Below are the code and all the weights of a small trained network. Each question names an input and a class and asks about switching units off, where a switched-off unit gives its printed mean instead of its output.

import numpy as np


def w(rows, s, z=0):
    codes = np.array(rows[::2]) - 128.0
    scale = np.full(codes.shape[1], s)
    scale[-1] = z or s
    return codes * scale


def f(y):
    return y / 2 * (1 + np.tanh(0.7978845608 * (y + 0.044715 * y**3)))


def log_softmax(a):
    a = a - a.max(-1, keepdims=True)
    return a - np.log(np.exp(a).sum(-1, keepdims=True))


def net(x, mask):
    res = np.array(x, float).reshape(1, 8) / 4 @ E
    y = f(res @ A[0][:, :-1].T + A[0][:, -1])
    res = res + np.where(mask, y, B[0][:, -1]) @ B[0][:, :-1]
    return log_softmax(res[-1] @ U[:, :-1].T + U[:, -1])


A, B = {}, {}
E = w([
[128,127,128,128,128],'x0',
[128,128,128,129,129],'x1',
[127,129,129,127,127],'x2',
[192,191,159,122,11],'x3',
[168,78,236,164,166],'x4',
[153,118,87,254,151],'x5',
[105,216,171,130,182],'x6',
[234,138,111,93,200],'x7',
],0.007)
A[0] = w([
[179,191,151,151,70,129],'neuron 0',
[144,130,141,129,94,4],'neuron 1',
[108,167,47,104,110,74],'neuron 2',
[91,207,16,102,126,179],'neuron 3',
[131,133,63,109,113,50],'neuron 4',
[142,54,212,139,136,85],'neuron 5',
[96,251,190,149,185,112],'neuron 6',
[122,142,145,39,97,195],'neuron 7',
[108,115,136,17,138,60],'neuron 8',
[174,153,147,138,61,49],'neuron 9',
[104,95,136,6,170,165],'neuron 10',
[105,232,160,144,181,74],'neuron 11',
[38,149,155,182,60,97],'neuron 12',
[55,74,115,113,223,153],'neuron 13',
[100,82,132,138,96,36],'neuron 14',
[164,4,104,111,89,68],'neuron 15',
[169,139,85,212,154,141],'neuron 16',
[254,165,97,95,161,80],'neuron 17',
[29,122,173,166,85,76],'neuron 18',
[154,132,103,119,153,2],'neuron 19',
[72,84,89,111,205,72],'neuron 20',
[138,118,200,155,133,90],'neuron 21',
[209,141,87,80,203,133],'neuron 22',
[141,99,251,151,137,114],'neuron 23',
[147,156,54,234,142,134],'neuron 24',
[174,13,82,104,71,127],'neuron 25',
[160,168,108,125,90,65],'neuron 26',
[106,170,46,106,120,34],'neuron 27',
[167,173,160,146,67,107],'neuron 28',
[103,160,108,120,103,5],'neuron 29',
],0.0087,0.005)
B[0] = w([
[209,109,73,98,73,195],'neuron 0',
[146,152,140,50,152,104],'neuron 1',
[161,115,174,135,211,160],'neuron 2',
[181,84,133,251,214,252],'neuron 3',
[132,134,145,109,200,126],'neuron 4',
[176,125,173,159,211,179],'neuron 5',
[99,209,39,150,149,211],'neuron 6',
[118,152,169,171,68,255],'neuron 7',
[127,196,219,70,108,178],'neuron 8',
[188,142,110,68,117,150],'neuron 9',
[102,150,188,159,67,241],'neuron 10',
[102,203,68,99,170,168],'neuron 11',
[49,39,116,92,112,203],'neuron 12',
[224,97,70,92,49,233],'neuron 13',
[95,141,127,76,162,119],'neuron 14',
[101,214,81,114,176,181],'neuron 15',
[106,167,212,128,77,188],'neuron 16',
[26,28,100,74,121,194],'neuron 17',
[38,48,116,77,141,189],'neuron 18',
[120,138,158,35,166,102],'neuron 19',
[231,125,96,37,90,176],'neuron 20',
[150,113,138,129,173,149],'neuron 21',
[45,24,107,124,128,198],'neuron 22',
[168,94,163,196,211,211],'neuron 23',
[102,201,252,98,56,207],'neuron 24',
[80,202,38,175,160,217],'neuron 25',
[170,123,143,75,139,133],'neuron 26',
[160,127,185,89,227,145],'neuron 27',
[208,111,94,80,83,178],'neuron 28',
[139,137,170,59,175,111],'neuron 29',
],0.021,0.0049)
U = w([
[204,121,80,46,90,110],'0',
[24,55,115,69,142,105],'1',
[162,120,172,150,225,93],'2',
[64,254,30,113,160,105],'3',
[115,124,115,168,81,255],'4',
[96,180,214,103,78,76],'5',
],0.008,0.009)

Each question gives the input, the list of numbers given to net, and the class t.
The units are the neurons (one row each of A and B). Each row of codes is followed by its name. A weight is (code - 128) times the scale printed after its matrix; where a second scale follows, it is the last column's (A, B and U).
mask holds one flag per neuron, in row order. A switched-off neuron (its flag False) gives its mean, the last column of its row in B, instead of its output. The means were averaged over made-up inputs and are rounded, as every weight is.
A unit's drop is (log p(t) with every unit on - log p(t) with that unit switched off) / (log p(t) with every unit on - log p(t) with every unit switched off).
The circuit of an input: a set's keep is (log p(t) with only the set's units on - log p(t) with every unit switched off) / (log p(t) with every unit on - log p(t) with every unit switched off). Starting from the 12 units with the biggest drops (on a tie, the unit counted first), units are removed one at a time, each time the one whose removal leaves the highest keep (on an exact tie, the one counted first), for as long as the keep stays at least 0.8.
units of the circuit, in order: the units of the circuit, biggest drop first
unit that matters most: the unit with the biggest drop
top k neurons: the k neurons with the biggest drops, biggest first
drop when u is switched off: that unit's drop, to one decimal
input [0,-4,-6,-4,0,8,4,1], class 5: top 2 neurons : (neuron 24; neuron 16)
input [6,8,7,-4,-6,-3,4,-3], class 2: unit that matters most : neuron 3
input [-3,3,0,1,-5,2,4,-1], class 2: top 2 neurons : (neuron 3; neuron 25)
input [2,-6,0,1,6,-8,-3,-6], class 5: top 4 neurons : (neuron 3; neuron 7; neuron 8; neuron 10)
input [-3,-4,-1,-6,-7,6,3,5], class 2: top 2 neurons : (neuron 3; neuron 27)
input [1,4,-5,-5,5,2,3,-4], class 0: units of the circuit, in order : (neuron 13; neuron 20)
input [-3,-3,-5,-6,6,-5,-6,-6], class 0: top 3 neurons : (neuron 13; neuron 20; neuron 3)
input [-3,8,-5,-5,3,-3,4,-8], class 1: top 2 neurons : (neuron 18; neuron 12)
input [-2,-7,2,1,5,2,-8,-6], class 3: top 2 neurons : (neuron 25; neuron 15)
input [4,-2,6,-8,-4,-5,6,-8], class 0: top 4 neurons : (neuron 13; neuron 20; neuron 22; neuron 17)
input [0,-8,-7,2,-7,-2,-8,-3], class 3: top 3 neurons : (neuron 25; neuron 15; neuron 23)
input [7,5,-3,-3,-8,2,-7,-7], class 2: top 2 neurons : (neuron 3; neuron 2)
input [1,-4,1,8,5,7,-8,4], class 0: top 4 neurons : (neuron 0; neuron 28; neuron 9; neuron 6)
input [1,1,-1,2,-7,2,7,8], class 1: unit that matters most : neuron 17
input [4,-3,0,6,6,-8,8,4], class 3: top 2 neurons : (neuron 6; neuron 11)
input [-2,-1,8,8,8,2,-6,3], class 0: top 2 neurons : (neuron 0; neuron 28)
input [-1,4,7,-4,-2,1,-6,-5], class 3: units of the circuit, in order : (neuron 25; neuron 15)
input [-3,0,-3,1,1,-1,-7,-8], class 1: drop when neuron 12 is switched off : 0.6
input [-7,-1,1,-6,2,2,-7,3], class 3: drop when neuron 6 is switched off : -0.1
input [5,3,7,6,4,5,8,2], class 3: unit that matters most : neuron 6
input [4,2,-6,5,5,7,1,-4], class 5: drop when neuron 25 is switched off : 0.1
